[  25  -58 -258 -125  247   52  299 -244    7  126   17  -88   32 -110
 -178  142   26  -63 -108  319 -145   57   19   50 -155  252   78  187
 -137  308   -4    0   23  243 -182 -181]
12
[  -4 -407  -85   64 -178 -149  204  -26  -45  122 -197   -9  178    0
  296 -117  -34  153 -104  200 -193  104  209   29 -155  190 -123  142
   60  100  300  307  163   54  124   73]
4
[ -20   33   29 -135  200  -58 -128   44 -162  201  167   78  -91 -267
 -192  117   80  -49  137  -70  200  -32  -71 -177 -122    4  238  -95
 -154   52   38 -105    5   40  -36  -14]
6
[ 103  397  213 -357  145  639  -42 -359 -246  -66    0 -115 -681  281
 -179  579  -42 -114 -153  678 -258 -287  298  436  -65  172  277 -329
  434  -71  231 -306    0 -104 -254 -110]
5
[  76   82 -127   -1   77   63 -205  -30  -73  173  155   71  128 -343
 -122  163  345   10  179 -105  141 -128   92   45    7   91  181 -149
 -357  207   11  -37   29   50   55   18]
7
[ -44 -300 -165  -85 -171 -174   88   13 -292 -343   46  -76  253 -342
  -54  -95  152  133  154 -287  -59  -96  190  295  298   34 -118 -364
 -169 -138    4  152   32  -65  502  -95]
2
[   6 -251  -88  -22  -14 -142  126 -135  -68  -66 -110  -39   -2  -59
 -275  -94    9   76   32   75  -34   16   20  -72  -35  -68  139   37
 -179  -43   72  165   47   42  186   21]
11
[ -38 -300   -9 -101 -115 -216   24  -43 -118  -94  -96  -52  -45 -140
 -182  -79  -72  104  -17   19  -68  -68  169 -167   24 -167   97  -85
  -74  -92   95   58   90   70  160   77]
11
[ -14 -354  -35   29  -24 -280   92   91  180  -81  -20   96  407  120
   56 -125 -149  -80  -46   94  -97  100    9    0   28   99 -139   73
  -35 -159  -22  144  117 -303  197  111]
5
[-180   29  -41    6  182  119   32   41 -217   55  307   12   88 -247
  -92  101  344    3  -46 -147  233    3  265  -61   92  176   -8 -171
 -201  -41 -128  -23   46 -126  166  -98]
11
[  43   40  -28 -161  107  -19  -64   41 -137   38   83   38 -203 -254
  -67  -21  -32   76  144 -154   96  -90 -127  -80   43  -64  204  -64
 -156   18  136  -86  -19  135   41   25]
9
[ 108  -41  -71  -48   89   -8  -74   24 -106   30   47   22 -160 -247
  -96   43   66  -21   74   85   47  -15    2 -284  -40  -56  181 -230
 -120  127   80  -88  -15  123   94   76]
11
[-161 -303 -163   56    9  -47   23  -89  -63  263 -119  153  278  -53
   31    1  102   68  -54   11    0   23  194   73 -114  -26   64  123
 -103  110  177  121   61    1  -42  -17]
1
[-208  118  158  -45  155   55   70   30 -133  -73  283  -45  -20 -182
  -29   33  280  -23  -38   -6   65  -53  354  139   80  162  -89 -155
 -127  -93  -91  -62  112 -111   50  -84]
4
[  86  -49  -49  -56 -101 -290  -80  -39   -5 -177  -31  190 -220   97
 -101  -95 -152  -46 -252  307 -281   18 -311 -393  -35 -313   66  -57
  150  362   31  -68  -39  109 -318  273]
4
[ -85   42 -276  -47  -99   40  -38 -243 -293  -95 -220 -120  -51  -79
 -188  174   -1  231   65 -249  233 -342  -10 -118  305 -224  -98 -156
 -116   99 -123   81  -24  181  429 -156]
10
[  78  -93  -66   76  -85  123 -240  -47  129 -255  -45  -26  310  170
  274 -189  212    9  277   80  -49 -121  121  272  142   94 -149 -141
  100 -103 -118  -39   80 -370  156  176]
0
[ 142  -19  -49   28 -154   29 -182   74   -8  -41  -76 -177 -124 -126
  -33 -203   20  192  121  -14   80  -57   98 -107   46 -265   13 -198
 -164   55 -114 -170 -149  381   39   41]
5
[  31   -8 -232  -24  194  296   58  -11 -225  267 -112 -242  131  -30
  263  134  185  252  -16   33  295  -84  392   85  190  338   26   67
 -110   22   69  -87  -54  158  115  110]
11
[  31 -191  -45 -136  -35 -148  -42  -56    7  -29  124   95   71 -321
 -309   49  171   -9   56  -69  -31  -46 -167  -72  -82   15  246  -46
 -383   98  -20  -47   76   48  -63  -35]
7
[ 112  215  -70  168 -152  129  -19  -34   89 -211  155 -102   13  -73
  -81 -161  162   23   44 -118  -18 -109  -79  -28  225 -149  -88  -49
  -76  209 -326   84 -153  241  100  -54]
1
[ 160   29 -149  219 -325  -51 -168  -59  152 -176  -59   76 -108  128
   56 -337  236    1  -69  118 -238   90 -183 -251  -12 -365 -127  -51
    4  195 -171  150 -138   35 -140   30]
8
[  64 -115  -59  -17    4  -75  -95  -66  130   90   -5  105   66 -168
 -164  130  229    5  112 -237  118  -57 -183 -207  -66  -35  206  122
 -402   64  -77  -47  110  -31  -49   29]
11
[  13  -83   97 -230  124   -5  -85  -11 -279   61   98   37 -224 -328
 -127   67  110    6   87  115  144   79   88 -150 -205   36  265 -257
 -159    3  173 -122   72  160   31   96]
6
[ 112  103   73  -41   85   80  -75  -47  -47   41   43   97  -93 -193
 -142  162   46  -80   94  -42  113  -28   -6  -33  -70   -8  174 -154
 -165   35   36 -109   39   51   33   14]
3
[-165  -43 -105   47  184  162   40   63 -203  224  250   19  237 -211
   81  115  393   81  -15 -110  283   51  382   39   94  296  -10  -25
 -159 -179  -99  -16   40 -156   28  -31]
8
[   9  -34  -77  -38  110  -49  -50  -14  -15   97   10   85  -38 -248
  -85  102  155  -24    6 -160  124  -91  -23 -150    5  -17  182 -123
 -220  112    8  -60  104   60   38    1]
12
[ -12 -332  -81   22  129 -140  149   28   45   42   41   23  324   16
   62   37  -53  -55   81  -60  111   99   36   63   -7  243  -37   84
  -11 -169   57   84  131 -257  270  121]
1
[-174 -415 -187   74  -26 -134  -59  -89 -144  107 -268   61  174  -71
  -80 -139  169   81   15   46  -78  -41  151  -85  -64 -216   17   11
 -123  111  131  122   10  -74   39  -93]
5
[ -57 -215 -384  -52  190   61 -350  -45 -333  846 -451   48 -100  145
    3 -184   30  514   83  245  363  123  256 -179 -477 -149  370  233
 -189  310  580 -215 -145  239 -279  111]
4
[ -44   39    6 -145  156  -24  -44  -18 -118   99  173   62 -114 -343
 -198  155  109  -66   52  -62  116  -41   28 -162  -89  -21  225 -167
 -187   80   68 -132   44  116  -13  -26]
4
[ -87  123  -41  160  100  226   85    7 -194  -18  174 -220 -101 -205
  -52   34  414   71   37 -233  251 -105  362    0  179   46  -28 -209
 -149  -92 -184  -61  -51   79  154 -116]
6
[  14   53 -289  185  -56   98   29  182   71  131  188   51  286 -404
  511 -161  899   73  133 -604  328  206  191  164   92  423  101  108
 -513 -106 -247   76  189  109 -150  122]
11
[ -80 -488 -134   47  105  -80  133 -182 -239  118  -87 -155  -47  -77
 -209   20  165  178    1   65  149   39   19 -282  -93   35   67  -29
  -43   -7   57  212   46   14  273   -9]
6
[   5  303 -135   38   84  174  143    4  -49 -141  136  -57  -28  -10
  104  111   66   10   -2 -121   36 -108  327   64  286   82  -83  -21
   37  -15  -16 -128    6  -23  147   38]
2
[ -75 -453  263  -88 -175 -471  271 -156 -109 -466  202   88  -73   75
 -253 -351 -172 -154 -326  857 -748   59   13   40 -150  -63 -337  -16
   64  138   31  259   86 -229 -110  -71]
10
[  -7 -116  -26 -125   59  -70 -144   10 -175  209 -114  154  -92 -156
 -149   95  120  153   -2    7   91  -19  -34 -272  -78 -310  281  -41
 -248   97  201 -171 -115   68 -181   62]
0
[-206 -175   -8 -126  139   27  -37    1 -593  230 -141 -106 -304 -203
 -122   16  -43  263  -39  175  245  -94  361  -84   83 -173  107 -254
  144 -224  273  -67  -98  135  136    8]
2
[ -23 -243   31 -162   65   -6  267  -84 -111  280    3  -49  -13  -78
   34   74  -61  152 -153  284   33  222  137 -264 -294   22  110  204
   38   92  342  133   12  236   84   56]
9
[ -13 -356 -516  375   20  -39  238  -82  -40  251 -187 -164  146  186
   -6   46 -135  159   11 -208  149   63  183 -490   -6 -158  -47  117
  241  159  128  202 -110   96  453  -29]
10
[-102  256  -93  258 -241  121 -420  130   20  -32  -16  -98  139 -110
   67 -322  349   31  130 -644  163 -389  201  292  410 -463 -269 -249
    4  132 -293  106  -93  -27  357 -169]
2
[ -38 -530  -50 -108  -86 -249  -94 -150 -276   15 -131   -3  -35 -102
 -267   -2 -206   90   21  213  -18 -133   55 -366  -74 -276  -26  -77
  143   48   96   87  135  -49  265  133]
7
[ -68 -163   30 -195  155 -149  -67  157   -3   -7   99  -45  317  -84
   89 -245  -93   26   63 -123  195   18  -59  155   96  105 -191   -8
 -104 -143 -160  -45   48 -151  172   62]
0
[ -33 -416  185 -125 -294 -272   -8  -54 -233 -345  -45 -180 -151 -145
 -270 -312   71  206  -47  127 -168 -100  264 -387   12 -364  112 -203
  -52  -12  107  108   43   85  309  132]
11
[-182 -168  140  -15  104 -139 -181   -1 -166  160 -225  -15  -15  -24
  -77 -215   98  128  -76   87   19  -47  261   47  -18 -188   46  -89
 -165  -41  125   90  -11  -17  -51   32]
11
[ -79   66   67  -69  153   55 -129   19 -155   40  211   66  -35 -396
 -115   66  338  -69  138 -181  236    1   85 -108  -83   38  179 -269
 -287   66  -90 -105   73  107   42  -40]
6
[  22   79  -59  -63   95  -31  -43    8 -114  161   93  107 -212 -193
  -91  212   45  -37   44  -76   81   -2  -97 -175 -104  -24  218  -43
  -43   81  167 -109   19   62 -107   37]
7
[ 379 -742 -464  230 -172 -326  235 -231  489   47  -85  176  482   63
 -214  205 -367 -237  159  449 -308   26 -235 -612 -219  -90   80  409
  114   73    5   78  170 -179   14  327]
9
[-227   86   42  -20  159  -76  118   89 -176  -54  340   60   47 -237
 -103  -36  131  -38 -136   12   38  -99  263   69  207  108  -96  -70
 -142  -72 -128  -36   53  -85  -27  -73]
9
[ -95 -473   -6  -13  145 -305 -136 -114  -30   31    3  361   91 -445
   58 -244  347  -49   18  -47  -77  143 -294  -68 -323  -48  -67 -217
 -447  301  -33    6  215  -41 -272  -40]
1
[ 260 -129 -174  111  -51 -177  220 -129  346  -12   25 -121 -127  -19
 -296  203 -236   50   33   53 -173 -184   61 -461  116 -108  269  272
 -141  100  118  -10   49  258  163  174]
7
[  19 -350 -122  -89   38 -173 -270  -49 -270  179  -51  347  202 -139
  -74  105  -11  -81   89   84  280   87  223  -63  -92  -63  147 -195
  -18 -296  125 -169  134 -358  136  185]
1
[  16  122  -71  138 -205   70 -185  -69  -21  -20  -22   42   25   20
 -102 -137  210   34  -40   51 -102 -160   81  -39   78 -312   11 -124
    6  136 -194   73 -146   52 -147 -108]
5
[ -72   46  218   -3   11   50 -190   12  -23  -24   29  -12  -71 -164
  -32 -130  114 -139   24  126   -7 -207  115  -51  -64 -108   -9 -300
  -57  153   -1   28   61   -3  147  -65]
0
[ -24 -361   68 -105 -112 -461  -35 -190 -100 -406  199  157   70 -116
 -353 -207  -14 -198   47 -215  -61   39 -520 -169  -78 -230 -152 -103
 -175   19 -300  226  122 -237  235  -49]
11
[  85 -119  -67   70 -138  -55  217 -103   80 -231  -62 -110  -91  -88
 -238   -4 -118   23   -9    3 -100  -98   10 -224  230 -151  138   19
  -79  -72    5  189   -2  248  324   56]
3
[-143 -166  291 -240  -62 -229  -92  -23 -311 -142 -133   71 -213 -140
   73 -206    5  188  -95  332 -142   60  349  115 -124 -120  -27 -155
  -54  -71  278  -95  167   76 -183  218]
9
[   0 -133  -82  -84  289   48   29   66 -457  336  137 -113 -112 -239
 -228  109    6  245   15  267  313  -35  507 -232   38   75  282 -178
 -164 -225  271 -197 -138   43  120  110]
12
[-115  118   32   59   87  106  134  102   -6  -98  266    1   46 -157
   -9   51  273  -31 -101  -12    5   20  397   89  216  155  -40 -107
  -72 -131 -129  -69   64  -82   52  -53]
3
[  32 -237 -145   58   57  -98   86    2   53  -19  -49   13  321   58
   -8    7  -14   -6   87  -10   23   11  105   57   75  132   32   27
  -41  -85   19   41   36 -198  195   80]
1
[-405 -580  -29 -258  436 -111  -21  158 -789  266  197   85   73 -296
 -128   34  -96  221 -232  330  335   16  412 -473   86  107 -135 -365
  -75 -179   92 -180  -22 -265  203  -17]
6
[ -18  -37   61 -114   52  -56  -99  -14 -188  -18  151   53  -70 -264
 -245  -15  199   37   16  -44   18 -119  -26  -43   32  -90  210 -261
 -196   21   25   28  -48  -26   38  -56]
5
[  37  225   61    5  -96  124 -227   28  -27   86   30   65    9 -187
  -36  -31  202   65  -17   76  -22 -156  221  -40   79 -282   43 -177
  -77  209 -111 -104 -106  194 -144  -67]
3
[ -43  172   47  -29  167 -147  -39   49  -66  102  191  181   -6 -309
 -136   99  164 -113   93 -209  131   31  -80    8 -104   30  158  -61
 -249   56   31  -72   48    3 -150  -17]
6
[  52  196  -18   76 -127  152 -158  -24   63   24   25  -95 -200   87
 -104 -106   74   83  -26  144 -148  -76  111 -172   26 -357   70  -61
   43  206  -39  -19 -208  265 -159   -9]
3
[-166  -14 -106   11    8 -116  116   91   37 -261  187    5  -85 -115
  -58 -191   69  -71   30 -421  108   21 -138 -142  276  -40  -87   25
  -82 -277 -338   41   90  -57  165 -140]
3
[  19  205  100  -14   91   33 -133  145  123  -58  161   29 -138 -244
  151 -207  166   -9   26  -94  -40   28   15  137   75  -90  -62 -108
 -240  112 -112 -211  -33  243 -229   25]
7
[  70  170  -58   17 -140  105  -88   -9   93  -84  176  -67   23 -118
  -69  -87  201   42    9  -66    5  -34   -4   26  101  -65   39 -115
 -109  108 -235    1 -106  232  -31  -48]
1
[-197    6   60   15  157   98   55   34 -174  -29  268   54   76 -235
   14   69  381  -20  -24    7  142   46  295   61   52  241  -44 -102
 -195 -113 -116 -121   99 -154  -29  -65]
10
[  90 -283  -34  193  -48 -187  -25    1  268  -65 -152   42  332  172
   66  -96  -44  -96  189  -85   15   87  -80  -16  -10  -16 -114  152
  -89 -149  -55  102   72 -285  213  128]
1
[ 115  278  119    3 -187  -18  105   -3  276 -694  121  -60  124  -64
    0 -437  520 -201  210 -405  -97 -173   11  220  263 -111   63  -97
 -309 -245 -651 -128   69 -146 -109 -168]
6
[ 131   72 -161   82   49   53  -42  -69   69   68   11   38  -64 -139
 -187  223    4  -83  143 -156   97 -137  -94 -166   38  -13  204  -14
 -158  102    2  -77   24   91   56   25]
3
[  -7   65  -35  -83   76   59  177  -87  110   64  242  -56  138 -134
  -80  164  171   53  -98  -85   66  -75   51  -66   71  120    0  154
 -185   -3 -102   -3   59   -6  -41   12]
2
[-175   84   54 -105  252   92 -203   36 -463  530 -209  182 -268 -107
  -37  182 -161  156   34  133  266  -74  138   67  -63  -97  316  117
   47  -98  415 -202 -131  125 -299    1]
10
[  78 -185 -349  209  112  197  284 -107 -185  246 -196    2 -429  -86
  -60  364  -17  -55  123 -174   -9   62  -13 -460 -165 -260  306  148
  198  147  529   37  -55  119  156    8]
12
[  99   45  122 -288 -213  244  137 -334  118 -149   25  -77    7  -19
 -183  370  150   13 -251  370 -323 -135  142   24  -65  -22  152   27
  -29  265   44    0   52  193 -120  -22]
1
[  33    5 -106  -81  150  -31  -31   10  -52  220   54  168  -57 -251
 -120  153   50  -51   11   31  104   -3  -40 -171  -74  -36  237  -69
 -103   85   95  -77   27   75  -56    3]
9
[ -56 -409 -144   32   31 -111  253  -73 -157   92  -36   24   65 -100
  -21  -78  -57   94  -71  207 -151  122  132 -210 -166   42   34  134
   -8  154  258  150   20   77   63  -13]
0
[ -98 -409 -126  102   93 -189  115   77   51  -29  -33   30  338    4
   68  -85  -27  -62   37 -157   17   72   90  -17   66   94 -141   11
  -11  -97  -13   95  129 -267  285   19]
3
[ -30  197   48  159 -150   72 -115   62   49 -122   64  -24   38  -61
  -19 -152  124   14  -38  -99  -63 -106  112   38  205 -272 -172 -199
  -25  113 -188  104 -142  117  137 -115]
8
[  -1 -648   22  148 -301 -117  418 -215   10 -163  -65  -98  108 -212
 -160  354  277   -6  -83   23 -255   60  430 -274 -134   96  188  186
  -86  -62  100   29  237   65   32   -5]
4
[-120 -169 -154  274   18  -29   77  -66  -26  210 -364   50  188   99
   58  -82   72  129  -78  -65  -87   -4  180   64   -9  -57  -88  187
 -148  156  194  241  -17  -56  -11  -92]
4
